Below are the code and all the weights of a small trained network. Each question names an input and a class and asks about switching units off, where a switched-off unit gives its printed mean instead of its output.

import numpy as np


def w(rows, s, z=0):
    codes = np.array(rows[::2]) - 128.0
    scale = np.full(codes.shape[1], s)
    scale[-1] = z or s
    return codes * scale


def f(y):
    return y / 2 * (1 + np.tanh(0.7978845608 * (y + 0.044715 * y**3)))


def log_softmax(a):
    a = a - a.max(-1, keepdims=True)
    return a - np.log(np.exp(a).sum(-1, keepdims=True))


def net(x, mask):
    res = np.array(x, float).reshape(1, 6) / 4 @ E
    y = f(res @ A[0][:, :-1].T + A[0][:, -1])
    res = res + np.where(mask, y, B[0][:, -1]) @ B[0][:, :-1]
    return log_softmax(res[-1] @ U[:, :-1].T + U[:, -1])


A, B = {}, {}
E = w([
[11,198,207,176,82,133],'x0',
[117,124,119,122,128,142],'x1',
[115,9,172,139,68,82],'x2',
[131,128,133,115,118,141],'x3',
[117,125,121,132,139,122],'x4',
[136,93,192,181,223,249],'x5',
],0.013)
A[0] = w([
[190,141,122,48,147,114,155],'n0',
[114,8,174,147,75,102,169],'n1',
[82,34,136,132,94,113,160],'n2',
[140,204,73,142,159,144,215],'n3',
[116,110,106,101,99,133,174],'n4',
[77,116,172,182,73,121,115],'n5',
[124,168,72,85,56,54,251],'n6',
[26,195,216,167,104,114,159],'n7',
[138,93,182,170,174,222,154],'n8',
[84,189,113,172,84,128,140],'n9',
[88,184,107,93,74,94,145],'n10',
[120,104,33,122,119,79,181],'n11',
[134,85,129,90,63,106,118],'n12',
[157,61,90,180,120,124,144],'n13',
[212,8,139,153,194,162,177],'n14',
[89,160,127,118,67,103,127],'n15',
[163,198,127,119,155,137,208],'n16',
[155,164,99,160,169,142,150],'n17',
],0.014,0.013)
B[0] = w([
[147,91,72,139,131,140,180],'n0',
[177,149,194,164,84,33,229],'n1',
[169,160,155,177,84,42,200],'n2',
[108,98,72,63,143,224,210],'n3',
[160,168,83,139,129,79,158],'n4',
[81,144,164,215,82,118,191],'n5',
[130,151,9,118,33,131,254],'n6',
[22,165,209,145,115,189,254],'n7',
[99,60,199,137,162,140,239],'n8',
[60,189,148,90,124,168,187],'n9',
[110,180,124,108,97,135,195],'n10',
[197,123,47,126,62,133,197],'n11',
[156,137,122,142,122,122,174],'n12',
[169,154,126,114,141,45,171],'n13',
[160,75,146,104,181,58,246],'n14',
[84,198,134,134,97,121,179],'n15',
[97,80,100,71,170,239,196],'n16',
[143,72,143,119,143,180,173],'n17',
],0.013,0.023)
U = w([
[159,122,36,85,101,169,244],'0',
[204,149,78,185,73,91,101],'1',
[50,220,93,69,107,163,113],'2',
[117,215,143,207,49,113,4],'3',
[152,85,118,78,206,167,170],'4',
[161,104,176,111,157,54,90],'5',
[81,143,202,138,175,212,100],'6',
[100,110,217,245,111,129,142],'7',
],0.012,0.0038)

Each question gives the input, the list of numbers given to net, and the class t.
The units are the neurons (one row each of A and B). Each row of codes is followed by its name. A weight is (code - 128) times the scale printed after its matrix; where a second scale follows, it is the last column's (A, B and U).
mask holds one flag per neuron, in row order. A switched-off neuron (its flag False) gives its mean, the last column of its row in B, instead of its output. The means were averaged over made-up inputs and are rounded, as every weight is.
A unit's drop is (log p(t) with every unit on - log p(t) with that unit switched off) / (log p(t) with every unit on - log p(t) with every unit switched off).
The circuit of an input: a set's keep is (log p(t) with only the set's units on - log p(t) with every unit switched off) / (log p(t) with every unit on - log p(t) with every unit switched off). Starting from the 12 units with the biggest drops (on a tie, the unit counted first), units are removed one at a time, each time the one whose removal leaves the highest keep (on an exact tie, the one counted first), for as long as the keep stays at least 0.8.
circuit, biggest first: the units of the circuit, biggest drop first
k most important neurons: the k neurons with the biggest drops, biggest first
drop of u: that unit's drop, to one decimal
input [6,1,0,7,3,-2], class 2: circuit, biggest first -> [n1]
input [0,-4,0,3,-2,0], class 0: circuit, biggest first -> [n7, n1]
input [1,-8,-2,-6,-1,0], class 2: 2 most important neurons -> [n8, n14]
input [-3,1,8,2,-8,1], class 5: 2 most important neurons -> [n14, n6]
input [8,3,1,-1,-1,2], class 7: 4 most important neurons -> [n5, n3, n16, n6]
input [-3,6,1,-2,4,-1], class 1: 2 most important neurons -> [n16, n3]
input [-5,-7,1,5,5,-3], class 1: 2 most important neurons -> [n3, n16]
input [0,-6,6,-2,-6,-7], class 1: 2 most important neurons -> [n7, n11]
input [6,4,1,7,7,3], class 7: 3 most important neurons -> [n3, n5, n16]
input [-1,-7,-8,-2,4,7], class 4: drop of n7 -> 0.1
input [-3,4,-2,3,1,1], class 4: drop of n6 -> 0.4
input [2,3,0,-1,-6,-4], class 2: drop of n1 -> 0.4
input [-1,7,4,5,7,1], class 5: drop of n6 -> 0.6
input [2,-4,-4,-1,8,1], class 6: circuit, biggest first -> [n6]
input [5,-2,0,-5,4,0], class 2: 2 most important neurons -> [n8, n1]
